Below is a small trained network, with its code and all its weights. Each question gives an input and a target symbol and asks what happens when units are switched off, that is, made to give their printed mean instead of their output.

import numpy as np


def w(rows, s, z=0):
    codes = np.array(rows[::2]) - 128.0
    scale = np.full(codes.shape[1], s)
    scale[-1] = z or s
    return codes * scale


def norm(h):
    return h / np.sqrt((h * h).mean(-1, keepdims=True) + 1e-5)


def f(y):
    return np.maximum(y, 0)


def softmax(a):
    e = np.exp(a - a.max(-1, keepdims=True))
    return e / e.sum(-1, keepdims=True)


def log_softmax(a):
    a = a - a.max(-1, keepdims=True)
    return a - np.log(np.exp(a).sum(-1, keepdims=True))


def net(x, mask):
    ids = ['ΦΨαδεηξ'.index(c) for c in x.split()]
    T = len(ids)
    res = E[ids] + P[:T]
    u = 0
    for l in range(2):
        q, k, v = (norm(res) @ M[l].T for M in (Q, K, V))
        z = softmax(np.where(np.tri(T) > 0, q @ k.T / 4**0.5, -1e9)) @ v
        res = res + np.where(mask[u], z, O[l][:, -1]) @ O[l][:, :-1]
        u += 1
        y = f(norm(res) @ A[l][:, :-1].T + A[l][:, -1])
        res = res + np.where(mask[u : u + 4], y, B[l][:, -1]) @ B[l][:, :-1]
        u += 4
    return log_softmax(norm(res)[-1] @ U[:, :-1].T + U[:, -1])


Q, K, V, O, A, B = {}, {}, {}, {}, {}, {}
E = w([
[187,158,81,112,72,136,110,78,150],'Φ',
[237,122,90,126,115,162,163,73,152],'Ψ',
[240,129,90,79,137,170,122,101,120],'α',
[176,10,141,146,35,83,46,81,174],'δ',
[117,242,87,170,141,199,143,129,155],'ε',
[181,145,123,95,52,180,184,169,38],'η',
[75,69,171,111,198,97,62,57,2],'ξ',
],0.0052)
P = w([
[81,158,91,42,116,116,186,42,158],'0',
[81,85,132,43,107,169,163,24,169],'1',
[78,57,11,127,98,200,112,109,130],'2',
[130,175,100,92,125,86,166,57,148],'3',
[131,121,172,93,101,171,141,50,146],'4',
[118,68,43,175,110,199,107,126,117],'5',
[155,193,115,119,136,65,161,101,137],'6',
[163,146,198,130,111,167,121,75,130],'7',
[152,87,62,210,119,176,88,152,104],'8',
[181,198,125,146,148,37,149,142,123],'9',
[190,155,222,172,124,157,113,103,126],'10',
[187,106,90,254,142,161,81,184,91],'11',
[216,188,129,181,182,17,141,197,116],'12',
[189,162,227,216,161,143,110,139,123],'13',
],0.006)
Q[0] = w([
[165,121,1,176,104,134,106,99,90],'L0H0',
[247,155,247,148,108,217,98,13,149],'L0H0',
[67,109,83,86,156,125,146,141,142],'L0H0',
[108,147,109,85,147,11,180,158,150],'L0H0',
],0.011)
K[0] = w([
[189,189,101,123,105,1,118,130,173],'L0H0',
[190,123,153,206,176,126,101,204,68],'L0H0',
[108,143,90,60,95,154,142,69,126],'L0H0',
[119,89,97,75,80,164,119,77,211],'L0H0',
],0.0096)
V[0] = w([
[143,103,155,156,55,82,134,111,79],'L0H0',
[110,98,140,152,179,102,145,94,94],'L0H0',
[180,56,149,129,164,142,155,106,156],'L0H0',
[130,83,155,163,93,136,255,170,114],'L0H0',
],0.0058)
O[0] = w([
[117,110,30,142,90,55,149,103,133,185],'L0H0',
[141,110,174,115,71,88,113,101,158,76],'L0H0',
[134,203,153,170,85,109,105,34,105,213],'L0H0',
[120,62,157,198,82,138,253,89,90,2],'L0H0',
],0.0053,0.0019)
A[0] = w([
[145,120,135,107,128,168,142,162,23,164],'L0N0',
[90,27,76,158,123,176,167,254,113,4],'L0N1',
[72,194,137,173,147,152,180,157,199,83],'L0N2',
[202,77,80,139,161,188,156,154,151,217],'L0N3',
],0.0053,0.0014)
B[0] = w([
[102,134,105,142,65,95,105,77,158,182],'L0N0',
[197,146,133,122,254,129,123,99,185,163],'L0N1',
[50,99,155,136,69,85,123,93,129,146],'L0N2',
[73,160,148,113,74,122,128,114,89,252],'L0N3',
],0.0067,0.004)
Q[1] = w([
[118,134,159,92,161,50,171,162,132],'L1H0',
[93,57,54,143,156,159,132,160,91],'L1H0',
[143,183,93,111,104,5,110,72,131],'L1H0',
[136,143,46,176,140,131,108,126,103],'L1H0',
],0.014)
K[1] = w([
[2,44,166,77,145,135,79,34,125],'L1H0',
[150,142,92,12,96,143,173,86,148],'L1H0',
[156,72,164,171,162,35,71,131,98],'L1H0',
[224,71,116,93,89,55,132,170,170],'L1H0',
],0.0095)
V[1] = w([
[156,136,118,160,73,135,143,180,254],'L1H0',
[57,166,131,183,177,88,100,118,120],'L1H0',
[134,143,104,91,186,78,139,135,107],'L1H0',
[144,47,144,82,144,111,91,139,104],'L1H0',
],0.0086)
O[1] = w([
[113,35,111,2,111,94,223,150,228,4],'L1H0',
[32,158,99,96,123,185,76,49,117,101],'L1H0',
[185,127,91,121,110,170,89,152,94,191],'L1H0',
[192,172,141,116,84,93,69,99,106,76],'L1H0',
],0.0077,0.0035)
A[1] = w([
[143,112,84,156,76,94,125,115,106,89],'L1N0',
[153,171,203,69,106,7,125,124,150,63],'L1N1',
[85,87,151,146,49,127,169,157,60,6],'L1N2',
[178,154,194,113,212,169,113,166,132,3],'L1N3',
],0.012,0.0045)
B[1] = w([
[95,151,158,119,139,139,136,107,138,254],'L1N0',
[130,135,134,153,108,8,103,146,178,252],'L1N1',
[144,95,135,75,47,125,177,188,34,185],'L1N2',
[141,117,210,97,188,143,138,183,147,178],'L1N3',
],0.018,0.0044)
U = w([
[179,87,2,54,165,165,80,158,147,169],'Φ',
[187,67,111,211,178,143,225,40,136,49],'Ψ',
[163,120,215,81,218,164,119,187,148,58],'α',
[126,112,121,148,107,43,101,161,190,251],'δ',
[11,119,150,59,146,171,136,75,173,38],'ε',
[117,86,141,88,72,127,174,173,37,87],'η',
[165,173,124,189,118,178,56,98,79,178],'ξ',
],0.0057,0.0013)

Each question gives the input, a string of symbols that net reads in full, and the target symbol t.
The units are the heads (4 rows each of Q, K, V and O) and the neurons (one row each of A and B). Each row of codes is followed by its name. A weight is (code - 128) times the scale printed after its matrix; where a second scale follows, it is the last column's (O, A, B and U).
mask holds one flag per unit, layer by layer, with each layer's heads first. A switched-off unit (its flag False) gives its mean, the last column of its rows in O or B, instead of its output. The means were averaged over made-up inputs and are rounded, as every weight is.
A unit's drop is (log p(t) with every unit on - log p(t) with that unit switched off) / (log p(t) with every unit on - log p(t) with every unit switched off).
The circuit of an input: a set's keep is (log p(t) with only the set's units on - log p(t) with every unit switched off) / (log p(t) with every unit on - log p(t) with every unit switched off). Starting from all 10 units, units are removed one at a time, each time the one whose removal leaves the highest keep (on an exact tie, the one counted first), for as long as the keep stays at least 0.8.
circuit, biggest first: the units of the circuit, biggest drop first
most important unit: the unit with the biggest drop
k most important neurons: the k neurons with the biggest drops, biggest first
top k neurons in layer l: the k neurons of layer l with the biggest drops, biggest first
input α α Φ Ψ Φ δ ε η δ, target α: circuit, biggest first	(L0N1, L0H0, L1N3)
input ε α α Ψ η α, target η: circuit, biggest first	(L0N3, L1H0, L1N2)
input Ψ Ψ Φ ε ε η δ η ε η Φ, target η: circuit, biggest first	(L0H0, L1N2)
input Φ α α δ α ε η α Φ Φ α Ψ α ε, target ε: circuit, biggest first	(L1H0, L0N2, L1N1)
input Φ α ε ξ Ψ δ α ξ ξ Φ Ψ ε Ψ Φ, target ε: most important unit	L1H0
input Ψ Ψ η α α α Φ δ Φ, target Φ: circuit, biggest first	(L0H0, L1H0, L1N1)
input δ η δ, target ε: circuit, biggest first	(L1N0, L1N1)
input η δ Φ ξ Ψ Ψ Φ ξ Ψ ε ε η, target α: circuit, biggest first	(L0N1, L1N3)
input Ψ ξ η ε η Ψ, target α: circuit, biggest first	(L0H0, L1N3)
input Ψ Φ Ψ η δ ε ξ Ψ η Φ α ε, target Φ: top 2 neurons in layer 1	(L1N1, L1N0)
input Φ α Φ δ ξ α Ψ Φ, target α: 2 most important neurons	(L0N0, L0N3)
input δ ε Ψ η α ε δ Φ ε ε δ Ψ η Φ, target η: circuit, biggest first	(L0H0, L1N2, L1H0)
input η α Φ Φ, target Φ: 2 most important neurons	(L0N3, L1N1)
input η δ α, target Ψ: circuit, biggest first	(L0N1, L0H0)
input δ η ξ δ ξ ξ η η η, target Ψ: most important unit	L0N1
input α Ψ η α Ψ ξ δ Ψ ξ, target ε: 2 most important neurons	(L1N0, L1N1)
input Ψ δ Φ η Φ ε, target Ψ: 2 most important neurons	(L0N1, L1N1)
input α ξ α ε α α Φ ε η ε, target ξ: 2 most important neurons	(L0N2, L1N1)
input Φ ε α Ψ, target Ψ: 2 most important neurons	(L0N3, L1N1)
input Φ Ψ α α, target α: 2 most important neurons	(L1N3, L0N3)
